Here is a tiny trained network, its code and every weight. The questions are about switching its units off for an input and a target symbol, where a switched-off unit gives its printed mean instead of its output.

import numpy as np


def w(rows, s, z=0):
    codes = np.array(rows[::2]) - 128.0
    scale = np.full(codes.shape[1], s)
    scale[-1] = z or s
    return codes * scale


def norm(h):
    return h / np.sqrt((h * h).mean(-1, keepdims=True) + 1e-5)


def f(y):
    return np.maximum(y, 0)


def softmax(a):
    e = np.exp(a - a.max(-1, keepdims=True))
    return e / e.sum(-1, keepdims=True)


def log_softmax(a):
    a = a - a.max(-1, keepdims=True)
    return a - np.log(np.exp(a).sum(-1, keepdims=True))


def net(x, mask):
    ids = ['αβγδζηλμστφψ'.index(c) for c in x.split()]
    T = len(ids)
    res = E[ids] + P[:T]
    u = 0
    for l in range(2):
        r = norm(res)
        for j in range(2):
            rows = slice(2 * j, 2 * j + 2)
            q, k, v = (r @ M[l][rows].T for M in (Q, K, V))
            z = softmax(np.where(np.tri(T) > 0, q @ k.T / 2**0.5, -1e9)) @ v
            o = O[l][rows]
            res = res + np.where(mask[u + j], z, o[:, -1]) @ o[:, :-1]
        u += 2
        y = f(norm(res) @ A[l][:, :-1].T + A[l][:, -1])
        res = res + np.where(mask[u : u + 8], y, B[l][:, -1]) @ B[l][:, :-1]
        u += 8
    return log_softmax(norm(res)[-1] @ U[:, :-1].T + U[:, -1])


Q, K, V, O, A, B = {}, {}, {}, {}, {}, {}
E = w([
[44,139,125,129,155,145,148,95],'α',
[142,146,125,46,123,151,113,107],'β',
[67,108,198,126,129,146,49,109],'γ',
[102,142,230,178,86,190,153,120],'δ',
[122,134,81,200,118,112,130,144],'ζ',
[173,104,90,165,180,127,154,122],'η',
[101,177,113,151,125,117,254,85],'λ',
[183,83,108,119,121,162,185,68],'μ',
[107,92,134,164,191,184,113,120],'σ',
[58,131,142,137,86,117,153,181],'τ',
[146,73,153,115,186,105,174,158],'φ',
[136,157,97,54,75,88,149,108],'ψ',
],0.025)
P = w([
[48,100,147,160,2,99,134,127],'0',
[96,106,96,183,63,101,101,131],'1',
[112,139,111,192,72,120,116,170],'2',
[123,145,114,185,100,117,101,153],'3',
[114,133,108,164,129,124,108,135],'4',
[128,142,116,161,136,117,93,127],'5',
[127,147,133,168,128,149,129,177],'6',
[131,138,131,153,147,140,119,149],'7',
[136,138,128,145,166,124,100,125],'8',
[129,135,135,141,166,147,134,151],'9',
[146,141,125,123,186,110,101,115],'10',
[140,133,120,115,193,132,111,121],'11',
[168,169,136,151,170,123,125,172],'12',
[175,165,131,143,178,115,107,146],'13',
],0.0079)
Q[0] = w([
[143,1,166,187,124,250,98,49],'0.h0',
[97,202,183,190,91,93,102,188],'0.h0',
[168,120,213,56,227,135,111,89],'0.h1',
[181,85,104,208,143,35,86,160],'0.h1',
],0.0077)
K[0] = w([
[171,67,193,176,240,152,164,165],'0.h0',
[61,201,47,159,82,174,165,104],'0.h0',
[187,82,15,136,111,221,70,18],'0.h1',
[224,48,34,85,214,89,85,255],'0.h1',
],0.006)
V[0] = w([
[108,92,76,77,49,247,115,103],'0.h0',
[83,181,111,2,144,158,141,206],'0.h0',
[140,150,52,163,156,160,92,123],'0.h1',
[87,156,80,150,74,169,122,122],'0.h1',
],0.0047)
O[0] = w([
[129,190,10,122,73,132,64,44,41],'0.h0',
[109,49,209,130,186,22,87,97,40],'0.h0',
[95,60,124,107,143,245,222,184,3],'0.h1',
[124,255,133,64,39,52,43,57,194],'0.h1',
],0.0058,0.0011)
A[0] = w([
[142,106,131,101,152,146,90,189,60],'0.n0',
[54,158,138,87,117,143,46,139,199],'0.n1',
[40,146,173,76,97,106,171,130,193],'0.n2',
[75,137,173,144,161,168,78,143,172],'0.n3',
[168,114,85,99,136,205,203,121,183],'0.n4',
[102,198,149,93,120,158,127,254,255],'0.n5',
[87,193,108,149,148,110,179,63,224],'0.n6',
[116,121,70,80,145,105,115,120,146],'0.n7',
],0.0091,0.0034)
B[0] = w([
[63,88,148,30,98,157,169,186,154],'0.n0',
[198,88,166,170,151,174,151,66,253],'0.n1',
[212,161,123,222,147,109,105,157,254],'0.n2',
[159,122,169,113,107,111,81,170,234],'0.n3',
[174,148,132,152,69,109,77,82,225],'0.n4',
[134,87,115,86,186,97,90,72,217],'0.n5',
[142,223,156,67,104,136,169,255,246],'0.n6',
[194,108,135,196,139,126,108,216,162],'0.n7',
],0.0096,0.0062)
Q[1] = w([
[172,77,157,8,214,152,102,135],'1.h0',
[2,177,159,88,44,82,228,147],'1.h0',
[167,191,206,124,143,60,145,127],'1.h1',
[57,69,101,89,59,112,133,103],'1.h1',
],0.0081)
K[1] = w([
[96,93,150,40,137,153,119,117],'1.h0',
[132,235,136,156,2,144,121,97],'1.h0',
[105,79,124,109,130,68,160,232],'1.h1',
[108,201,140,125,49,135,92,27],'1.h1',
],0.0096)
V[1] = w([
[95,62,164,97,52,58,253,100],'1.h0',
[204,198,147,118,89,145,180,197],'1.h0',
[127,24,117,123,173,121,175,148],'1.h1',
[154,135,63,205,99,130,68,148],'1.h1',
],0.0064)
O[1] = w([
[255,133,107,130,244,104,99,205,161],'1.h0',
[74,65,19,63,199,191,92,175,180],'1.h0',
[76,1,145,97,143,208,68,146,255],'1.h1',
[35,194,129,159,175,68,107,6,94],'1.h1',
],0.0062,0.0064)
A[1] = w([
[143,73,169,20,119,213,104,131,151],'1.n0',
[51,207,127,131,144,130,187,247,180],'1.n1',
[166,183,133,183,56,122,17,43,253],'1.n2',
[185,64,234,211,151,247,124,122,201],'1.n3',
[148,80,105,119,191,181,36,148,108],'1.n4',
[5,53,150,142,76,55,93,50,110],'1.n5',
[122,73,235,60,111,161,8,88,75],'1.n6',
[254,108,50,155,189,167,211,105,103],'1.n7',
],0.008,0.0052)
B[1] = w([
[71,97,102,123,110,145,164,158,182],'1.n0',
[160,100,181,117,156,129,124,51,165],'1.n1',
[100,81,129,84,193,146,120,160,197],'1.n2',
[93,200,101,75,102,76,97,115,252],'1.n3',
[102,180,92,150,133,144,166,100,183],'1.n4',
[139,142,145,140,30,117,215,165,135],'1.n5',
[160,60,102,132,125,114,244,84,178],'1.n6',
[119,118,192,188,87,134,147,110,173],'1.n7',
],0.011,0.016)
U = w([
[171,158,216,151,196,225,156,140,35],'α',
[158,71,105,52,204,185,67,81,43],'β',
[156,79,198,133,67,80,101,64,208],'γ',
[57,188,158,79,115,190,45,165,250],'δ',
[52,201,2,116,188,115,146,74,25],'ζ',
[102,101,105,235,144,192,138,119,232],'η',
[152,211,113,191,98,100,227,118,120],'λ',
[198,132,22,87,78,180,155,63,104],'μ',
[14,162,80,79,19,150,140,143,55],'σ',
[79,97,180,179,175,20,170,194,21],'τ',
[151,67,101,129,68,187,90,235,211],'φ',
[172,154,54,100,113,33,76,139,243],'ψ',
],0.0084,0.0025)

Each question gives the input, a string of symbols that net reads in full, and the target symbol t.
The units are the heads (2 rows each of Q, K, V and O) and the neurons (one row each of A and B). Each row of codes is followed by its name. A weight is (code - 128) times the scale printed after its matrix; where a second scale follows, it is the last column's (O, A, B and U).
mask holds one flag per unit, layer by layer, with each layer's heads first. A switched-off unit (its flag False) gives its mean, the last column of its rows in O or B, instead of its output. The means were averaged over made-up inputs and are rounded, as every weight is.
A unit's drop is (log p(t) with every unit on - log p(t) with that unit switched off) / (log p(t) with every unit on - log p(t) with every unit switched off).
The circuit of an input: a set's keep is (log p(t) with only the set's units on - log p(t) with every unit switched off) / (log p(t) with every unit on - log p(t) with every unit switched off). Starting from the 12 units with the biggest drops (on a tie, the unit counted first), units are removed one at a time, each time the one whose removal leaves the highest keep (on an exact tie, the one counted first), for as long as the keep stays at least 0.8.
units of the circuit, in order: the units of the circuit, biggest drop first
unit that matters most: the unit with the biggest drop
k most important neurons: the k neurons with the biggest drops, biggest first
top k neurons in layer l: the k neurons of layer l with the biggest drops, biggest first
input β λ β σ η γ τ γ μ μ μ δ δ, target δ: unit that matters most -> 1.h1
input ζ λ φ α, target δ: 3 most important neurons -> [0.n6; 1.n6; 0.n2]
input τ λ η η φ δ φ ζ μ φ ψ λ γ ζ, target η: top 4 neurons in layer 1 -> [1.n3; 1.n1; 1.n2; 1.n0]
input α δ σ α β τ α φ η, target λ: units of the circuit, in order -> [1.n7; 1.n3; 1.n4]
input σ δ δ η ψ ψ β, target β: 3 most important neurons -> [1.n2; 0.n4; 1.n3]
input τ ζ α γ δ α α η, target η: 2 most important neurons -> [1.n7; 1.n3]
input μ δ α β, target β: units of the circuit, in order -> [1.n2; 1.n3; 0.h0]
input ζ λ λ τ, target τ: top 2 neurons in layer 0 -> [0.n5; 0.n4]
input α α λ σ γ η μ λ σ α α, target α: top 2 neurons in layer 0 -> [0.n6; 0.n4]
input φ φ ζ φ β ζ α β μ, target γ: 2 most important neurons -> [1.n7; 0.n6]
input ψ α φ γ μ μ β, target μ: 3 most important neurons -> [1.n4; 1.n6; 1.n3]
input ζ γ ψ φ ψ δ ζ, target η: top 3 neurons in layer 0 -> [0.n1; 0.n2; 0.n3]
input η ψ γ β ζ, target ζ: 3 most important neurons -> [1.n7; 0.n1; 1.n6]
input σ δ γ β λ φ ζ γ τ ζ λ δ, target σ: top 4 neurons in layer 1 -> [1.n3; 1.n6; 1.n0; 1.n1]
input ζ η φ μ λ ζ β μ, target γ: 3 most important neurons -> [0.n6; 1.n7; 0.n4]
input γ η τ φ β, target μ: 3 most important neurons -> [1.n4; 1.n3; 1.n6]
input μ λ η η δ φ γ δ σ γ, target β: 2 most important neurons -> [0.n1; 1.n6]
input φ τ ζ ψ γ η ζ ψ λ σ, target ζ: unit that matters most -> 0.n4
input μ ψ τ β γ, target γ: top 2 neurons in layer 0 -> [0.n6; 0.n1]
input γ σ γ α τ τ, target τ: top 2 neurons in layer 0 -> [0.n5; 0.n2]
input β φ φ λ ψ ψ γ β φ α φ ψ λ γ, target β: most important neuron -> [1.n6]
input γ β β φ τ σ τ, target ψ: top 3 neurons in layer 0 -> [0.n2; 0.n5; 0.n1]
input τ μ μ ψ σ τ ψ η ζ, target ζ: top 3 neurons in layer 1 -> [1.n7; 1.n6; 1.n3]
input ψ ψ φ α α λ ζ α, target δ: top 2 neurons in layer 1 -> [1.n6; 1.n3]
